Here is a tiny trained network, its code and every weight. The questions are about switching its units off for an input and a class, where a switched-off unit gives its printed mean instead of its output.

import numpy as np


def w(rows, s, z=0):
    codes = np.array(rows[::2]) - 128.0
    scale = np.full(codes.shape[1], s)
    scale[-1] = z or s
    return codes * scale


def f(y):
    return y / 2 * (1 + np.tanh(0.7978845608 * (y + 0.044715 * y**3)))


def log_softmax(a):
    a = a - a.max(-1, keepdims=True)
    return a - np.log(np.exp(a).sum(-1, keepdims=True))


def net(x, mask):
    res = np.array(x, float).reshape(1, 6) / 4 @ E
    y = f(res @ A[0][:, :-1].T + A[0][:, -1])
    res = res + np.where(mask, y, B[0][:, -1]) @ B[0][:, :-1]
    return log_softmax(res[-1] @ U[:, :-1].T + U[:, -1])


A, B = {}, {}
E = w([
[203,199,176,61],'x0',
[180,164,56,81],'x1',
[115,67,201,65],'x2',
[94,219,188,255],'x3',
[58,132,69,101],'x4',
[60,75,186,116],'x5',
],0.0096)
A[0] = w([
[141,91,91,175,129],'N0',
[169,159,79,83,177],'N1',
[182,108,117,119,129],'N2',
[155,201,134,112,210],'N3',
[146,99,145,115,96],'N4',
[139,144,102,141,10],'N5',
[77,137,107,124,160],'N6',
[98,115,137,91,120],'N7',
[107,80,119,111,47],'N8',
[106,67,114,177,173],'N9',
[119,110,138,76,254],'N10',
[98,170,150,153,144],'N11',
[143,164,176,129,116],'N12',
[101,109,124,156,84],'N13',
[137,121,202,122,128],'N14',
[91,115,105,65,219],'N15',
[126,95,148,172,101],'N16',
[4,96,78,149,171],'N17',
],0.017,0.0063)
B[0] = w([
[81,215,72,172,167],'N0',
[190,193,2,85,221],'N1',
[209,185,77,195,168],'N2',
[191,166,208,92,213],'N3',
[107,124,111,149,145],'N4',
[120,145,106,88,134],'N5',
[64,132,137,54,164],'N6',
[103,73,131,130,158],'N7',
[80,87,10,110,156],'N8',
[33,155,47,163,199],'N9',
[190,80,94,167,201],'N10',
[44,121,204,98,185],'N11',
[211,101,199,133,172],'N12',
[49,213,94,108,154],'N13',
[173,121,145,186,182],'N14',
[166,65,54,129,207],'N15',
[105,190,145,170,164],'N16',
[36,118,94,106,247],'N17',
],0.0093,0.015)
U = w([
[193,221,86,85,118],'0',
[125,54,85,122,94],'1',
[43,150,118,169,184],'2',
[162,134,136,162,1],'3',
[142,148,105,253,172],'4',
[143,131,226,194,133],'5',
],0.012,0.0043)

Each question gives the input, the list of numbers given to net, and the class t.
The units are the neurons (one row each of A and B). Each row of codes is followed by its name. A weight is (code - 128) times the scale printed after its matrix; where a second scale follows, it is the last column's (A, B and U).
mask holds one flag per neuron, in row order. A switched-off neuron (its flag False) gives its mean, the last column of its row in B, instead of its output. The means were averaged over made-up inputs and are rounded, as every weight is.
A unit's drop is (log p(t) with every unit on - log p(t) with that unit switched off) / (log p(t) with every unit on - log p(t) with every unit switched off).
The circuit of an input: a set's keep is (log p(t) with only the set's units on - log p(t) with every unit switched off) / (log p(t) with every unit on - log p(t) with every unit switched off). Starting from the 12 units with the biggest drops (on a tie, the unit counted first), units are removed one at a time, each time the one whose removal leaves the highest keep (on an exact tie, the one counted first), for as long as the keep stays at least 0.8.
units of the circuit, in order: the units of the circuit, biggest drop first
top k neurons: the k neurons with the biggest drops, biggest first
drop when u is switched off: that unit's drop, to one decimal
input [2,-4,-3,1,-2,2], class 5: top neuron -> N1
input [2,-6,4,-4,-2,-4], class 3: units of the circuit, in order -> N17, N1
input [-2,-6,-5,-6,-3,2], class 2: units of the circuit, in order -> N9, N1
input [-6,-3,5,-1,-5,-2], class 2: units of the circuit, in order -> N9, N15
input [-5,7,-4,1,4,0], class 2: top 2 neurons -> N17, N3
input [-1,7,6,1,-7,5], class 4: top 2 neurons -> N3, N11
input [-1,-3,2,-2,7,7], class 1: top 2 neurons -> N15, N10
input [7,5,3,1,4,7], class 1: top 4 neurons -> N15, N7, N10, N2
input [2,2,-2,-3,-8,5], class 4: top 2 neurons -> N1, N3
input [5,-2,-3,0,-5,1], class 5: drop when N1 is switched off -> 0.2
input [3,0,0,7,7,-2], class 5: drop when N9 is switched off -> 0.1
input [1,5,2,-3,0,3], class 1: drop when N1 is switched off -> -0.3
